data =
[[121 112 117 133 134 138 115 135 138 121]
 [134 121 117 116 114 138 141 135 136 132]
 [126 112 111 120 119 147 135 140 147 127]
 [144 131 127 127 129 127 128 130 130 136]
 [119 121 128 120 113 136 148 135 135 113]
 [115 128 122 115 116 137 142 130 135 121]
 [113 127 134 133 137 128 117 127 124 110]
 [149 128 125 136 136 130 121 133 132 146]
 [131 139 143 113 109 116 148 115 115 129]]
Rows and columns are counted from 0.
row 0 col 0	121
row 3 col 7	130
row 1 col 6	141
row 5 col 5	137
row 4 col 4	113
row 6 col 9	110
row 4 col 1	121
row 3 col 8	130
row 2 col 7	140
row 3 col 0	144
row 5 col 4	116
row 3 col 2	127
row 6 col 4	137
row 8 col 0	131
row 1 col 5	138
row 6 col 7	127
row 0 col 1	112
row 8 col 8	115
row 2 col 2	111
row 4 col 5	136
row 5 col 8	135
row 6 col 6	117
row 7 col 0	149
row 3 col 4	129
row 8 col 5	116
row 6 col 0	113
row 1 col 7	135
row 5 col 9	121
row 1 col 8	136
row 6 col 3	133
row 7 col 9	146
row 6 col 1	127
row 4 col 6	148

x =
[[132 121 137 110 118 148 148]
 [140 120 106 139 148 141 117]
 [117 132 124 137 120 128 127]
 [122 130 139 120 129 118 123]
 [125 132 138 129 126 126 132]
 [132 134 132 136 141 131 122]
 [128 135 129 134 126 121 123]]
Indices start at 0.
row 0 col 0 => 132
row 6 col 4 => 126
row 1 col 5 => 141
row 0 col 1 => 121
row 2 col 0 => 117
row 1 col 4 => 148
row 0 col 5 => 148
row 5 col 1 => 134
row 3 col 0 => 122
row 4 col 3 => 129
row 1 col 6 => 117
row 4 col 2 => 138
row 0 col 2 => 137
row 4 col 1 => 132
row 3 col 1 => 130
row 2 col 4 => 120
row 4 col 4 => 126
row 3 col 2 => 139
row 1 col 1 => 120
row 6 col 2 => 129

arr = [123 135 156 121 116]
arr[0] = 123
arr[4] = 116
arr[2] = 156

X =
[[132 126 129 119 128 137 133 113]
 [126 130 127 120 128 122 135 142]
 [125 132 127 140 128 119 120 141]
 [139 146 128 123 128 129 132 134]
 [130 133 128 127 128 126 129 134]
 [117 114 127 112 128 124 142 136]
 [121 123 127 121 128 121 135 142]
 [127 125 128 129 128 131 127 122]
 [133 141 127 137 128 123 121 139]
 [131 123 129 115 128 139 136 112]
 [121 115 128 144 128 128 115 119]
 [123 120 128 130 128 128 127 125]
 [122 119 128 151 128 126 111 121]
 [136 133 129 133 128 136 123 113]]
X[0,0] -> 132
X[0] -> [132, 126, 129, 119, 128, 137, 133, 113]
X[2,7] -> 141
X[9,4] -> 128
X[9] -> [131, 123, 129, 115, 128, 139, 136, 112]
X[0,4] -> 128
X[1,2] -> 127
X[6,5] -> 121
X[1] -> [126, 130, 127, 120, 128, 122, 135, 142]
X[:, 3] -> [119, 120, 140, 123, 127, 112, 121, 129, 137, 115, 144, 130, 151, 133]
X[12,5] -> 126
X[2,5] -> 119
X[10,4] -> 128
X[:, 0] -> [132, 126, 125, 139, 130, 117, 121, 127, 133, 131, 121, 123, 122, 136]
X[3,4] -> 128
X[8,6] -> 121
X[11,1] -> 120
X[1,7] -> 142
X[5] -> [117, 114, 127, 112, 128, 124, 142, 136]
X[11,4] -> 128
X[:, 1] -> [126, 130, 132, 146, 133, 114, 123, 125, 141, 123, 115, 120, 119, 133]
X[11] -> [123, 120, 128, 130, 128, 128, 127, 125]
X[9,6] -> 136
X[7,4] -> 128
X[1,6] -> 135
X[6,4] -> 128
X[6,7] -> 142
X[:, 7] -> [113, 142, 141, 134, 134, 136, 142, 122, 139, 112, 119, 125, 121, 113]
X[5,2] -> 127
X[7] -> [127, 125, 128, 129, 128, 131, 127, 122]
X[0,7] -> 113
X[13,3] -> 133
X[9,7] -> 112
X[5,6] -> 142
X[11,5] -> 128
X[13,4] -> 128
X[2,4] -> 128
X[4,1] -> 133
